Below are the code and all the weights of a small trained network. Each question names an input and a target symbol and asks about switching units off, where a switched-off unit gives its printed mean instead of its output.

import numpy as np


def w(rows, s, z=0):
    codes = np.array(rows[::2]) - 128.0
    scale = np.full(codes.shape[1], s)
    scale[-1] = z or s
    return codes * scale


def norm(h):
    return h / np.sqrt((h * h).mean(-1, keepdims=True) + 1e-5)


def f(y):
    return np.maximum(y, 0)


def softmax(a):
    e = np.exp(a - a.max(-1, keepdims=True))
    return e / e.sum(-1, keepdims=True)


def log_softmax(a):
    a = a - a.max(-1, keepdims=True)
    return a - np.log(np.exp(a).sum(-1, keepdims=True))


def net(x, mask):
    ids = ['αγδζηθλμξπστφψω'.index(c) for c in x.split()]
    T = len(ids)
    res = E[ids] + P[:T]
    q, k, v = (norm(res) @ M[0].T for M in (Q, K, V))
    z = softmax(np.where(np.tri(T) > 0, q @ k.T / 3**0.5, -1e9)) @ v
    res = res + np.where(mask[0], z, O[0][:, -1]) @ O[0][:, :-1]
    y = f(norm(res) @ A[0][:, :-1].T + A[0][:, -1])
    res = res + np.where(mask[1:17], y, B[0][:, -1]) @ B[0][:, :-1]
    return log_softmax(norm(res)[-1] @ U[:, :-1].T + U[:, -1])


Q, K, V, O, A, B = {}, {}, {}, {}, {}, {}
E = w([
[109,190,143,205],'α',
[64,133,77,194],'γ',
[85,196,63,155],'δ',
[65,88,96,180],'ζ',
[77,157,57,139],'η',
[197,205,148,165],'θ',
[48,130,37,134],'λ',
[121,18,170,188],'μ',
[161,234,100,134],'ξ',
[173,171,45,122],'π',
[137,249,74,93],'σ',
[133,67,93,125],'τ',
[222,117,187,139],'φ',
[180,106,118,119],'ψ',
[227,203,156,100],'ω',
],0.015)
P = w([
[178,88,90,140],'0',
[182,87,84,147],'1',
[122,171,227,249],'2',
[119,101,124,82],'3',
[161,99,86,77],'4',
[85,226,179,196],'5',
],0.017)
Q[0] = w([
[137,169,151,105],'h1',
[90,142,236,108],'h1',
[5,190,234,124],'h1',
],0.03)
K[0] = w([
[142,158,125,140],'h1',
[151,128,108,205],'h1',
[85,159,115,252],'h1',
],0.033)
V[0] = w([
[217,68,160,17],'h1',
[114,82,221,169],'h1',
[85,4,80,129],'h1',
],0.019)
O[0] = w([
[250,127,7,213,1],'h1',
[185,152,213,245,22],'h1',
[22,8,73,233,89],'h1',
],0.012,0.0061)
A[0] = w([
[95,249,235,209,106],'n1',
[190,54,213,95,253],'n2',
[166,164,54,127,92],'n3',
[151,172,110,120,12],'n4',
[159,210,134,88,127],'n5',
[58,163,162,91,199],'n6',
[149,170,68,64,61],'n7',
[203,169,112,151,17],'n8',
[116,120,75,146,46],'n9',
[99,149,152,222,71],'n10',
[95,141,84,91,54],'n11',
[138,140,111,114,78],'n12',
[172,129,152,68,116],'n13',
[143,130,130,122,110],'n14',
[184,108,133,160,175],'n15',
[165,163,119,134,13],'n16',
],0.021,0.0055)
B[0] = w([
[71,254,166,180,254],'n1',
[170,120,191,156,185],'n2',
[133,135,120,197,195],'n3',
[106,115,147,88,140],'n4',
[52,130,140,141,201],'n5',
[149,206,109,148,239],'n6',
[124,99,158,54,189],'n7',
[188,175,149,99,157],'n8',
[144,91,158,130,163],'n9',
[135,135,199,85,150],'n10',
[173,103,96,105,165],'n11',
[137,117,135,127,140],'n12',
[89,101,135,135,173],'n13',
[126,129,132,122,133],'n14',
[146,173,130,120,162],'n15',
[142,116,161,94,139],'n16',
],0.052,0.014)
U = w([
[90,209,186,209,217],'α',
[39,173,127,184,181],'γ',
[137,234,68,90,19],'δ',
[39,54,203,182,59],'ζ',
[102,157,55,148,86],'η',
[140,118,251,93,4],'θ',
[59,115,72,167,148],'λ',
[159,77,242,178,101],'μ',
[71,103,188,96,45],'ξ',
[195,61,147,105,219],'π',
[65,104,159,72,111],'σ',
[119,76,123,228,199],'τ',
[239,172,143,164,69],'φ',
[190,147,91,213,162],'ψ',
[225,170,189,85,37],'ω',
],0.012,0.0034)

Each question gives the input, a string of symbols that net reads in full, and the target symbol t.
The units are the heads (3 rows each of Q, K, V and O) and the neurons (one row each of A and B). Each row of codes is followed by its name. A weight is (code - 128) times the scale printed after its matrix; where a second scale follows, it is the last column's (O, A, B and U).
mask holds one flag per unit, heads first, then neurons. A switched-off unit (its flag False) gives its mean, the last column of its rows in O or B, instead of its output. The means were averaged over made-up inputs and are rounded, as every weight is.
A unit's drop is (log p(t) with every unit on - log p(t) with that unit switched off) / (log p(t) with every unit on - log p(t) with every unit switched off).
The circuit of an input: a set's keep is (log p(t) with only the set's units on - log p(t) with every unit switched off) / (log p(t) with every unit on - log p(t) with every unit switched off). Starting from the 12 units with the biggest drops (on a tie, the unit counted first), units are removed one at a time, each time the one whose removal leaves the highest keep (on an exact tie, the one counted first), for as long as the keep stays at least 0.8.
units of the circuit, in order: the units of the circuit, biggest drop first
unit that matters most: the unit with the biggest drop
top k neurons: the k neurons with the biggest drops, biggest first
input ζ γ π σ λ, target σ: units of the circuit, in order	(h1, n7, n1, n5)
input ω σ θ φ ξ, target φ: top 2 neurons	(n1, n8)
input λ ζ ζ π α, target π: units of the circuit, in order	(h1, n1, n6)
input π λ γ λ γ, target λ: units of the circuit, in order	(h1, n1, n2)
input θ δ η φ μ, target φ: units of the circuit, in order	(h1, n1)
input π λ π π δ, target π: units of the circuit, in order	(n1, h1, n6)
input α τ π ψ α, target ψ: units of the circuit, in order	(h1, n1)
input ψ γ π θ λ, target π: units of the circuit, in order	(n1, h1, n5, n6)
input λ α π π λ, target π: units of the circuit, in order	(n1, h1, n6)
input π τ τ τ η, target τ: units of the circuit, in order	(h1, n1)
input σ λ δ τ α, target τ: top 2 neurons	(n1, n6)
input ζ π δ ω, target ω: top 3 neurons	(n1, n8, n7)
input λ δ δ δ, target δ: unit that matters most	n6
input π π ζ ω ψ, target ω: top 2 neurons	(n1, n7)
input ω λ δ σ α, target σ: units of the circuit, in order	(h1, n7, n1, n5)
input ξ λ δ μ, target μ: top 4 neurons	(n1, n10, n6, n5)
input η π π ω λ, target ω: units of the circuit, in order	(n1, h1, n7)
input σ γ α λ α, target λ: top 3 neurons	(n1, n2, n7)
input δ σ α ω γ, target ω: top 3 neurons	(n1, n7, n6)
input ω σ α σ π, target σ: top 3 neurons	(n7, n1, n5)
input π ξ δ δ α, target δ: top 2 neurons	(n6, n1)
input θ α δ σ δ, target σ: top 2 neurons	(n7, n1)
input π σ η σ γ, target σ: top neuron	(n7)
